Moves between units:
hh % dh
hh $ zc
hh ^ nj
hh § bf
hh + pm
hh & zn
hh * mf
lf % lz
lf $ qh
lf ^ hc
lf § tr
lf + jc
lf & jl
lf * ms
pp % gg
pp $ bd
pp ^ bp
pp § gb
pp + pg
pp & lc
pp * lg
zr % rn
zr $ rz
zr ^ jl
zr § qm
zr + rg
zr & hc
zr * mt
cq % ft
cq $ fp
cq ^ rg
cq § mb
cq + jl
cq & jc
cq * jh
pf % fp
pf $ ft
pf ^ bg
pf § bq
pf + tn
pf & nz
pf * cc
dz % nh
dz $ sm
dz ^ jm
dz § pz
dz + qq
dz & mc
dz * jq
nh % dz
nh $ dl
nh ^ nq
nh § rl
nh + rp
nh & dm
nh * sz
tl % jb
tl $ lc
tl ^ zd
tl § mf
tl + zm
tl & bd
tl * bf
hn % md
hn $ bc
hn ^ nb
hn § lq
hn + mj
hn & dr
hn * sq
sq % tg
sq $ zp
sq ^ dm
sq § gm
sq + gl
sq & nq
sq * hn
tg % sq
tg $ ht
tg ^ mc
tg § hb
tg + ch
tg & jm
tg * md
gr % fh
gr $ jq
gr ^ qm
gr § jl
gr + mb
gr & tr
gr * sm
bl % tr
bl $ nb
bl ^ bc
bl § lz
bl + cr
bl & fh
bl * cz
dl % sm
dl $ nh
dl ^ ff
dl § zz
dl + cd
dl & cz
dl * fh
jq % sz
jq $ gr
jq ^ zj
jq § qn
jq + qp
jq & gs
jq * dz
hb % gm
hb $ zm
hb ^ bh
hb § tg
hb + lc
hb & pg
hb * mn
qt % jc
qt $ nz
qt ^ nf
qt § cr
qt + lz
qt & ft
qt * rr
mt % cf
mt $ pg
mt ^ nm
mt § gj
mt + bd
mt & zm
mt * zr
dg % qd
dg $ bf
dg ^ lt
dg § zc
dg + mn
dg & lg
dg * lc
lb % pq
lb $ rc
lb ^ ch
lb § nl
lb + mc
lb & qq
lb * hj
cz % ld
cz $ dm
cz ^ zp
cz § ph
cz + jr
cz & dl
cz * bl
mb % zs
mb $ qp
mb ^ zn
mb § cq
mb + gr
mb & nj
mb * tt
bf % nf
bf $ dg
bf ^ jc
bf § hh
bf + hc
bf & rg
bf * tl
dp % zg
dp $ gb
dp ^ tt
dp § bd
dp + gj
dp & mf
dp * zn
hj % gt
hj $ nj
hj ^ zc
hj § lt
hj + gs
hj & qp
hj * lb
gl % ch
gl $ bs
gl ^ pq
gl § qr
gl + sq
gl & dj
gl * mj
qp % bq
qp $ mb
qp ^ fd
qp § fp
qp + jq
qp & hj
qp * qq
jj % bh
jj $ ph
jj ^ gm
jj § dm
jj + sn
jj & rl
jj * sd
sn % nl
sn $ rr
sn ^ qr
sn § pq
sn + jj
sn & cc
sn * nz
mc % dm
mc $ ld
mc ^ tg
mc § bh
mc + lb
mc & dz
mc * gs
gb % dj
gb $ dp
gb ^ qq
gb § pp
gb + jm
gb & ch
gb * fd
sz % jq
sz $ fh
sz ^ dr
sz § tn
sz + bq
sz & nb
sz * nh
pb % rz
pb $ rn
pb ^ tn
pb § dr
pb + bg
pb & lq
pb * tq
zg % dp
zg $ dj
zg ^ cd
zg § fc
zg + ff
zg & bs
zg * ls
bp % cc
bp $ jh
bp ^ pp
bp § qq
bp + pz
bp & nl
bp * fp
jr % rc
jr $ pq
jr ^ bs
jr § rr
jr + cz
jr & cd
jr * cr
dm % mc
dm $ cz
dm ^ sq
dm § jj
dm + pq
dm & nh
dm * nb
rn % zr
rn $ pb
rn ^ gd
rn § jt
rn + rt
rn & rd
rn * cf
tq % pg
tq $ cf
tq ^ rl
tq § nq
tq + gg
tq & gm
tq * pb
pm % bc
pm $ md
pm ^ tr
pm § hc
pm + hh
pm & qm
pm * ht
sm % dl
sm $ dz
sm ^ gj
sm § nm
sm + tt
sm & ld
sm * gr
sd % qh
sd $ lz
sd ^ lq
sd § nb
sd + nz
sd & tn
sd * jj
cf % mt
cf $ tq
cf ^ zz
cf § ff
cf + fc
cf & tm
cf * rn
bd % fc
bd $ pp
bd ^ jh
bd § dp
bd + mt
bd & tl
bd * rg
ch % gl
ch $ mf
ch ^ lb
ch § lc
ch + tg
ch & gb
ch * zc
bs % mf
bs $ gl
bs ^ jr
bs § jb
bs + zp
bs & zg
bs * dh
lz % lf
lz $ sd
lz ^ rd
lz § bl
lz + qt
lz & gd
lz * ph
bq % qp
bq $ zs
bq ^ jp
bq § pf
bq + sz
bq & gt
bq * rp
hc % rd
hc $ mn
hc ^ lf
hc § pm
hc + bf
hc & zr
hc * zm
qr % lc
qr $ jb
qr ^ sn
qr § gl
qr + gm
qr & gg
qr * qd
jt % qm
jt $ dr
jt ^ fh
jt § rn
jt + ls
jt & bc
jt * ff
nm % zz
nm $ pz
nm ^ mt
nm § sm
nm + jh
nm & ms
nm * jl
qm % jt
qm $ zj
qm ^ gr
qm § zr
qm + zn
qm & pm
qm * gj
rp % qq
rp $ cd
rp ^ dj
rp § cc
rp + nh
rp & pq
rp * bq
pq % lb
pq $ jr
pq ^ gl
pq § sn
pq + dm
pq & rp
pq * gt
dh % hh
dh $ mj
dh ^ cr
dh § nf
dh + bc
dh & ls
dh * bs
gt % hj
gt $ cr
gt ^ mj
gt § nz
gt + nb
gt & bq
gt * pq
pz % rl
pz $ nm
pz ^ pg
pz § dz
pz + bp
pz & bh
pz * qn
zn % ls
zn $ fd
zn ^ mb
zn § rg
zn + qm
zn & hh
zn * dp
dj % gb
dj $ zg
dj ^ rp
dj § gg
dj + nq
dj & gl
dj * jp
cr % nj
cr $ gt
cr ^ dh
cr § qt
cr + bl
cr & zs
cr * jr
lg % bg
lg $ rg
lg ^ fp
lg § fd
lg + rz
lg & dg
lg * pp
gm % hb
gm $ tm
gm ^ jj
gm § sq
gm + qr
gm & tq
gm * lq
jb % tl
jb $ qr
jb ^ rr
jb § bs
jb + tm
jb & fc
jb * nf
gs % nb
gs $ tr
gs ^ md
gs § qh
gs + hj
gs & jq
gs * mc
fp % pf
fp $ cq
fp ^ lg
fp § qp
fp + qn
fp & lt
fp * bp
dr % zj
dr $ jt
dr ^ sz
dr § pb
dr + jp
dr & hn
dr * nq
qd % dg
qd $ nf
qd ^ nz
qd § mj
qd + lq
qd & bg
qd * qr
mj % zc
mj $ dh
mj ^ gt
mj § qd
mj + hn
mj & jp
mj * gl
ld % cz
ld $ mc
ld ^ ht
ld § ms
ld + rc
ld & sm
ld * tr
ht % zp
ht $ tg
ht ^ ld
ht § zm
ht + mf
ht & gj
ht * pm
qq % rp
qq $ tt
qq ^ gb
qq § bp
qq + dz
qq & lb
qq * qp
gj % ff
gj $ jm
gj ^ sm
gj § mt
gj + dp
gj & ht
gj * qm
nq % jm
nq $ ff
nq ^ nh
nq § tq
nq + dj
nq & sq
nq * dr
rl % pz
rl $ zz
rl ^ tq
rl § nh
rl + cc
rl & jj
rl * tn
bh % jj
bh $ ms
bh ^ hb
bh § mc
bh + nl
bh & pz
bh * qh
jp % fd
jp $ ls
jp ^ bq
jp § bg
jp + dr
jp & mj
jp * dj
ph % ms
ph $ jj
ph ^ tm
ph § cz
ph + rr
ph & zz
ph * lz
zd % rr
zd $ nl
zd ^ tl
zd § rc
zd + ms
zd & jh
zd * jc
bc % pm
bc $ hn
bc ^ bl
bc § rd
bc + dh
bc & jt
bc * zp
gd % jl
gd $ tn
gd ^ rn
gd § fh
gd + ft
gd & lz
gd * zz
ls % zn
ls $ jp
ls ^ zs
ls § rt
ls + jt
ls & dh
ls * zg
zc % mj
zc $ hh
zc ^ hj
zc § dg
zc + md
zc & fd
zc * ch
jc % qt
jc $ lt
jc ^ bf
jc § nj
jc + lf
jc & cq
jc * zd
tn % qn
tn $ gd
tn ^ pb
tn § sz
tn + pf
tn & sd
tn * rl
rg % rt
rg $ lg
rg ^ cq
rg § zn
rg + zr
rg & bf
rg * bd
cd % tt
cd $ rp
cd ^ zg
cd § rj
cd + dl
cd & jr
cd * zs
zs % mb
zs $ bq
zs ^ ls
zs § ft
zs + fh
zs & cr
zs * cd
md % hn
md $ pm
md ^ gs
md § mn
md + zc
md & zj
md * tg
ff % gj
ff $ nq
ff ^ dl
ff § cf
ff + zg
ff & zp
ff * jt
zp % ht
zp $ sq
zp ^ cz
zp § tm
zp + bs
zp & ff
zp * bc
tr % bl
tr $ gs
tr ^ pm
tr § lf
tr + nj
tr & gr
tr * ld
qh % sd
qh $ lf
qh ^ mn
qh § gs
qh + lt
qh & qn
qh * bh
nb % gs
nb $ bl
nb ^ hn
nb § sd
nb + gt
nb & sz
nb * dm
mn % lq
mn $ hc
mn ^ qh
mn § md
mn + dg
mn & rz
mn * hb
zm % tm
zm $ hb
zm ^ ms
zm § ht
zm + tl
zm & mt
zm * hc
nf % bf
nf $ qd
nf ^ qt
nf § dh
nf + rd
nf & rt
nf * jb
qn % tn
qn $ jl
qn ^ rz
qn § jq
qn + fp
qn & qh
qn * pz
pg % tq
pg $ mt
pg ^ pz
pg § jm
pg + pp
pg & hb
pg * rz
jl % gd
jl $ qn
jl ^ zr
jl § gr
jl + cq
jl & lf
jl * nm
cc % bp
cc $ rj
cc ^ gg
cc § rp
cc + rl
cc & sn
cc * pf
rd % hc
rd $ lq
rd ^ lz
rd § bc
rd + nf
rd & rn
rd * tm
rr % zd
rr $ sn
rr ^ jb
rr § jr
rr + ph
rr & rj
rr * qt
lc % qr
lc $ tl
lc ^ nl
lc § ch
lc + hb
lc & pp
lc * dg
rc % jr
rc $ lb
rc ^ mf
rc § zd
rc + ld
rc & tt
rc * nj
rj % jh
rj $ cc
rj ^ fc
rj § cd
rj + zz
rj & rr
rj * ft
tt % cd
tt $ qq
tt ^ dp
tt § jh
tt + sm
tt & rc
tt * mb
jm % nq
jm $ gj
jm ^ dz
jm § pg
jm + gb
jm & tg
jm * zj
ft % cq
ft $ pf
ft ^ rt
ft § zs
ft + gd
ft & qt
ft * rj
zj % dr
zj $ qm
zj ^ jq
zj § rz
zj + fd
zj & md
zj * jm
lq % mn
lq $ rd
lq ^ sd
lq § hn
lq + qd
lq & pb
lq * gm
ms % ph
ms $ bh
ms ^ zm
ms § ld
ms + zd
ms & nm
ms * lf
bg % lg
bg $ rt
bg ^ pf
bg § jp
bg + pb
bg & qd
bg * gg
mf % bs
mf $ ch
mf ^ rc
mf § tl
mf + ht
mf & dp
mf * hh
gg % pp
gg $ fc
gg ^ cc
gg § dj
gg + tq
gg & qr
gg * bg
fc % bd
fc $ gg
fc ^ rj
fc § zg
fc + cf
fc & jb
fc * rt
nl % sn
nl $ zd
nl ^ lc
nl § lb
nl + bh
nl & bp
nl * lt
lt % nz
lt $ jc
lt ^ dg
lt § hj
lt + qh
lt & fp
lt * nl
fh % gr
fh $ sz
fh ^ jt
fh § gd
fh + zs
fh & bl
fh * dl
fd % jp
fd $ zn
fd ^ qp
fd § lg
fd + zj
fd & zc
fd * gb
rz % pb
rz $ zr
rz ^ qn
rz § zj
rz + lg
rz & mn
rz * pg
tm % zm
tm $ gm
tm ^ ph
tm § zp
tm + jb
tm & cf
tm * rd
rt % rg
rt $ bg
rt ^ ft
rt § ls
rt + rn
rt & nf
rt * fc
zz % nm
zz $ rl
zz ^ cf
zz § dl
zz + rj
zz & ph
zz * gd
jh % rj
jh $ bp
jh ^ bd
jh § tt
jh + nm
jh & zd
jh * cq
nj % cr
nj $ hj
nj ^ hh
nj § jc
nj + tr
nj & mb
nj * rc
nz % lt
nz $ qt
nz ^ qd
nz § gt
nz + sd
nz & pf
nz * sn

The rows follow the links: the fewer symbols apart two units are, the more alike their rows tend to be.

Rows of some units; one shown again gets a slightly different row:
zr [-23,  32, -31,  44, -33,   0,   8,  19,  14, -36,  -6, -27,  41,  21, -58, -58,  38, -26, -52, -75,  54,  14,  45,  38,  11,   5,  12,  29, -30,  -1,   3,  86,   7,   7,   5,   2, -77,   6, -19]
rl [ 57,  40,   9, -17,  39,  25, -31,  49,  12,  40, -31, -68, -20,  19,  76, -29, -34,  11,  17,  50, -25,  51, -40, -46, -34, -23,   5, -36,   5,  -1,  -4,   8,  17,  -7,  47, -63,   7,  51,  32]
cf [ 51,  11,  14,  25,  23,   7, -16,  47,  34,  36, -34,   7,  57,  -2,   1, -25,   1, -42, -10, -37,  33,  67, -14, -17,  -1,  28,  29, -27,   1, 101,   5, -10,  28,   9,  46,  -8, -52,  50,  61]
gs [-76,   6,   7, -20, -24,  13,  -3, -12, -70, -58,  12,  41, -21,  23,  50,  -3,  -5,  19, -16,   7, -16, -48, -11, -24, -36,  -9, -39,   3, -37, -91,   6,  47,   6, -54, -47,   1,  23,  16, -41]
bg [ -24,  -24,    6,  -23,   39,  -46,   12,   29,  -12,   -4,   -3, -118,   16,   18,  -37,   27,   46,   -9,   18,   -4,   -4,   32,   28,   34,  -12,  -85,  -20,  -24,   23,  -43,   63,    3,   -6,  -35,   33,   35,   28,   57,  -35]
rt [-18, -25,  -9, -18,  26, -36,  44,  22,  25,   1,   2, -44,  54,  -9, -97,  27,  32, -21, -11, -48,  19,  16,  50,  67,  34, -39,  31, -47,  10,  19,  38,  20, -11,  18,  31,  32, -21,  46,  13]
qq [ 20,  85,  25,  14,  -5, -10, -68, -32,  -7,  51, -58, -34, -14,   8,  61,  43, -43,   5,  21,  68, -49, -20, -50,  31,   5, -55, -20,   6,  33, -14, -22, -34, -22,   7,  34, -25,  30, -58,  -6]
qt [ -3, -94, -12, -29,  11, -10,  93,   4,  14, -32,  44,  26,  -3, -39, -82,  38,  17,  62, -11,  30,  -1, -16,  68,  13,  23,  12,  20, -45, -10, -30, -16, -10, -42,  19, -11,   9,   7,  28,  22]
dj [ 21,  14,  24,  12,  54, -28, -48,  -7,  19,  63, -34, -48,   2,  -4,  39,  52, -18, -53,  47,   1, -28,  41, -39,  -3, -13, -35,  -3, -24,  60,  46,  26, -63,  31,   6,  36,  34,  30,  -4, -25]
zz [ 74,  15,  14,  -2,   9,  39,  -3,  51,  47,  27, -39,  13,  27, -30,  11, -41, -38,   8, -22,  14,   5,  34,   3, -15,   3,  13,  59, -69,  -7,  69, -19,   7,   8,  31,  39, -41, -50,  40,  79]
tt [ 46,  76,  31,  12, -33,  -6, -19, -36,  29,  20, -59,  45,  34, -42,  -4,  27, -37,  -1,  -8,  33, -41, -12, -10,  38,  49, -18,  41, -24,  47,  39, -40, -38, -41,  44,  17,  -7, -21, -62,  53]
rr [ 69, -71,   3,  -6,   8,  23,  47,  -9,  26,  38,  23,  57,   4, -41, -40,  18, -21,  55,   6,  49, -12,  -8,  -7, -13,  28,  44,  30, -28,  13,  45, -36, -84, -22,  42,  13, -26,  24,   0,  58]
fh [-29,  19,  -4, -30,   7, -20,  30,  40,  32, -63, -13,  16,  23, -20,   1,  -5, -26,  -2, -36, -51, -11,  18,  73,  21,  13, -44,  81, -79, -25, -17,  24,  50,   3,  18, -16,  -6, -59,  40,   2]
pp [ 50,  37,  -4,  40,  -7,  -9, -43, -26,  16,  60, -22, -93,   1,  47,  14,  -9,  34, -29,  18,  15,  12,  19, -28,  28, -18,  -7, -38,  93,  41,  20, -17, -17, -16,   9,  62, -18,  21, -53, -40]
bd [ 51,  44, -14,  62, -25, -16, -22, -16,  43,  48, -31, -20,  28,   0, -54, -12,  21, -28,  13, -16,  28,  26, -10,  52,  41,  25,  -2,  57,  25,  61, -45,  -5, -27,  40,  40,  -1, -34, -62,  15]
sq [ 14, -17,  14,   8,  42,  18, -51,   5, -15,  32,  11,  28, -29,   9,  80,   5,  -6, -27,  42, -18, -18,  10, -57, -77, -44,  25, -22,   8,   0,  58,  16, -63,  60, -30, -33,  13,  27,  28, -16]
dg [-45, -43, -38,  15,  -1, -14,  18, -22, -31,  -7,  49, -60, -23,  33, -47, -12,  64,  -4,  -9,   5,  35, -30,   3,  13,  -8,  12, -79,  93,   1, -57,   7,  33, -10, -14, -11,  38,  37, -24, -65]
sm [ 20,  86,  16,   3, -31,  27, -36,  -2,   8,  -5, -68,  59,  26, -25,  51, -16, -52, -28, -22,   9, -20,  -8,  -7,   8,  36,   6,  40, -24,  -3,  54, -27,  16,  -5,  17,  12, -40, -58, -35,  56]
rd [-39, -76, -20, -12,  16,  23,  64,  31, -16, -47,  47,  54,  28, -10, -72, -21,  24,   7, -20, -60,  41,  -7,  31, -22, -11,  34,   0, -39, -37,   7,  28,  31,  21, -21, -22,  32, -24,  75,  25]
bp [ 58,  54,  12,  -2,  -4,   7, -22, -28, -13,  61, -50, -64,   2,   8,  35,  12, -23,  19,  -7,  95, -27,   3, -47,  14,  21, -40, -33,  20,  40,   0, -16,  -7, -48, -13,  52, -39,  31, -23,   9]
pz [ 45,  81,   7,   8,  -9,  39, -47,  25, -22,  35, -60, -50,  -3,  42,  60, -28, -35,  -2, -18,  77,  -5,   8, -45, -30, -17, -20, -25,   9, -12,  13, -21,  30,  -6, -23,  46, -61, -12,  17,  24]
qh [-50, -23,  -6, -34, -30,  40,  23,  10, -79, -43,  35,   0, -19,  48,  13, -29,  -1,  42, -35,  34,   1, -37,   9, -29, -25,  -5, -59,  20, -59, -94,  22,  72, -18, -42, -22, -31,  12,  32,  -3]
rz [-30,  36, -21,  27, -12,  -8, -23,  29, -16, -21, -11, -89,   3,  57,  -6, -47,  44, -27, -22, -37,  40,  13,   1,  20, -21, -10, -39,  64, -20, -38,  17,  91,   4, -36,  16, -17, -27,  14, -63]
mc [  3,  35,   7,   5, -32,  45, -47, -28, -47,  13, -10,  52, -36,  19, 103, -13, -45,  19,   3,  53, -29, -29, -72, -63, -32,  33, -33,  26, -11, -23, -25, -19,  -5, -19, -19, -40,  24, -26,  14]

Each walk starts at a row. The symbols on each line, taken left to right, move it on to the next unit.
Each answer is a row, close to the row of the unit it stands for.
new walk
[ 48,  34,  24, -29,  25, -14, -29,   2,  32,  36, -29, -52, -25, -15,  65,  34, -26,   3,  45,  45, -71,  28, -15,  -2, -13, -72,  39, -37,  42,   5,  -3, -58,   6,  26,  36, -26,  49, -10,  -7]
+ & % ^ * *
[ 10,  30,  -1,  39, -18,  25, -52, -25, -21,  16,  14,  29, -56,  33,  70, -34,   8, -36,  23,  -3,  16, -14, -49, -44, -40,  62, -36,  95,  -7,   8,  -9, -21,  39,  -7, -41,   4,   1, -40, -42]
% % & $ * § + * &
[ 41, -17, -19,  51, -34,   6,   9, -41,  20,  42,  19,  32,  -6,  -3, -70, -19,  29, -10,   8,  -4,  37, -15, -25,  11,  24,  90, -29,  87,   6,  52, -47, -45, -28,  25,  10,  16,   5, -62,  10]
new walk
[ 39, -13,  33, -22,  29,  50, -26,  12, -17,  22,   1,  37, -49,  -7, 105,  -5, -43,  21,  34,  18, -50,  -1, -44, -83, -54,  26,   2,  -6,  -3,  -7,   8, -35,  36,  -7, -33, -32,  30,   9,   8]
+ & % ^ + $ ^ & + *
[-60, -17,  -9, -20, -55,   6,  45, -37,  -5, -47,  30,  76,   0, -40, -41,  31,  -7,  31, -16,  13, -16, -69,  41,  52,  35,   4,   9,  -9, -21, -57, -29,  -4, -42,  14, -45,  13,  -6, -46,  11]
+ ^ ^ ^ * ^ * §
[-29, -32, -23, -15, -54,  39,  53,   8, -40, -55,  20,  69,  20, -17, -50, -23,   3,  47, -56,  16,  20, -43,  29,  -7,  22,  38, -10, -21, -55, -34, -19,  64, -27, -15, -28, -30, -43,  22,  37]
new walk
[ 59,   0, -14,   7, -40,  52,  17, -17, -13,   9,   3,  89,  10, -12,   2, -38, -32,  27, -26,  35,   6, -23, -26, -31,  12,  75,  -5,   8, -39,  40, -60,  -6, -27,   5, -11, -33, -31,   3,  90]
§ ^ * ^ ^ § $ ^ *
[ 41,  15,  11,   1, -17,  66, -22, -18, -53,  47,  -5,  13, -22,  45,  59, -23, -19,  31,  -8,  85,  -3, -18, -71, -60, -22,  41, -53,  34, -35,   3, -35,  11,  -6, -26,  14, -62,  20,   8,  33]
+ & + + + ^ ^ *
[-23,  43, -12, -27, -17,   8, -12,  33, -57, -28, -43, -74,  21,  53,  23, -31,   0,  24, -39,  29,  -5,  -5,  14,  21, -10, -60, -21, -13, -37, -81,  12,  93, -16, -40,  17, -31, -16,  39, -10]
new walk
[ 34, -62,   8,  12,  56,   6, -17, -35, -11,  68,  33, -27, -16,   5,  13,  32,   8,  -5,  47,  26,  -5,  16, -51, -38, -18,  29, -59,  21,  16,  46,   8, -85,   8, -12,  17,  19,  55,  25,  -5]
% * % * % * § &
[-50,  45,  -6,  12, -20, -48, -27, -13,  -2, -16,  -9, -68,   5,  26, -19,  24,  35, -32,  21, -29,  14,   6,  11,  66,  -2, -47, -15,  48,  22, -43,  23,  37, -11,  -6,  14,  20,  21, -40, -97]
% $ § * & &
[ 56,  -7,  -9,  14,  29, -17, -12,   1,  55,  66, -32, -24,  58, -31, -45,  15,   7, -14,  25,  -8,  21,  44,  -2,  20,  40,   9,  16, -36,  36,  85,  -9, -52, -11,  24,  48,  33, -30,   5,  52]
new walk
[-47, -24, -16,  10, -27,  14,   8,  -9, -50, -35,  42, -35, -26,  51,  -8, -57,  50,  -9, -16, -23,  59, -13,  -7, -19, -27,  41, -65,  74, -34, -35,  26,  59,  24, -36, -28,   9,  -6,   8, -61]
+ * § + $ %
[ 20, -25,  10,  16,  14,  12,  -8,  -1,  25,   8,  15, 117,  12, -45,  27,  -5, -21, -23,  12, -49,  12,   7, -23, -56, -16,  69,  15, -25, -14,  96,  -1, -50,  50,   9, -39,  33, -23,  25,  33]
+ ^ ^ ^ * ^ * §
[ 46, -70,  -6,  19,  25,  -1,  22, -18,  33,  60,  27,  38,  19, -31, -72,  27,  12,  -6,  32,   8,  34,   9, -18,  -6,  35,  61,  -8, -23,  19,  92,  -6, -90,  10,  21,  15,  41,   4,   5,  46]
new walk
[-33,  18, -11, -24, -43, -10,  40, -13,  15, -29, -17, -31,  46, -25, -74,  12,   4,  31, -50,  23,  -2, -24,  57,  83,  55, -46,   9, -41,  -6, -34, -15,  43, -68,  17,  32, -15, -22,  -8,  18]
§ & § ^ * ^ % * ^
[ -27, -102,  -12,  -10,   28,  -22,   57,    4,    3,  -20,   62,   19,   34,  -35,  -90,   26,   43,   15,  -10,  -24,   32,  -19,   42,   13,   18,    6,    0,  -40,  -11,   14,   11,  -22,   -8,    5,   -7,   50,    2,   37,    2]
% * $ ^ % $ * $ ^
[ -38, -104,  -13,  -19,   44,  -26,   38,   -1,  -44,   -6,   55,  -59,   -9,   16,  -50,   32,   39,   10,   28,    5,    9,  -14,    9,   -4,  -29,  -17,  -62,   -5,    2,  -37,   39,  -15,    5,  -38,    0,   37,   56,   49,  -55]
new walk
[  8,  93,  19, -10, -26,  26, -66,   6, -13,  22, -62, -11,  -6,  19, 116, -13, -52, -10,   8,  39, -41,  -1, -55, -18, -27, -31,   5,   9,  -1,   8, -21,  28,  14,   3,  17, -60,   0, -23,   9]
& & * + $ § ^
[-10,  -1, -45,  23, -34, -47,  30,  -7,   7, -22,  -7, -50,  34,  14, -99,   0,  51, -10, -31, -43,  37,  17,  53,  78,  40,  -8,  -6,  30,  25,  -4,  -1,  41, -21,  30,  24,  42, -46, -30, -22]
§ & + * * + $ *
[ 10,  14,  -9,  38,  -6, -11, -45, -54,   0,  43,   5,  -2, -43,  19,  28,  12,   7, -24,  45,  13,   3,  -7, -54, -24, -25,  43, -49,  95,  25,   9, -17, -63,   2,   9, -21,  21,  43, -70, -63]
new walk
[ 25,  21,  17,  37,  36, -36, -27,  -9,  60,  36, -22,   9,  39, -42, -11,  54, -11, -30,  48, -33,  -6,  33,  -5,  17,  32,  -9,  48, -45,  31,  98,  12, -65,   3,  37,  20,  44, -19, -24,  26]
$ ^ & & * §
[  -7,  -22,   14,  -46,   43,  -33,   16,   19,    9,  -11,    9, -103,   -5,   14,  -26,   30,   22,   33,   -3,   35,  -41,   15,   36,   29,    1,  -88,   13,  -47,   23,  -77,   27,   14,  -23,  -12,   43,  -24,   44,   32,  -33]
* ^ $ & * ^ + + %
[-39, -46, -13, -19, -53,  -3,  71, -27, -14, -35,  29,  40,  17, -21, -83,  26,  11,  40, -38,  42,   6, -60,  42,  27,  47,  25, -14,  -1, -29, -51, -22,  10, -69,  -4,  -9,   5,  -9, -14,  15]
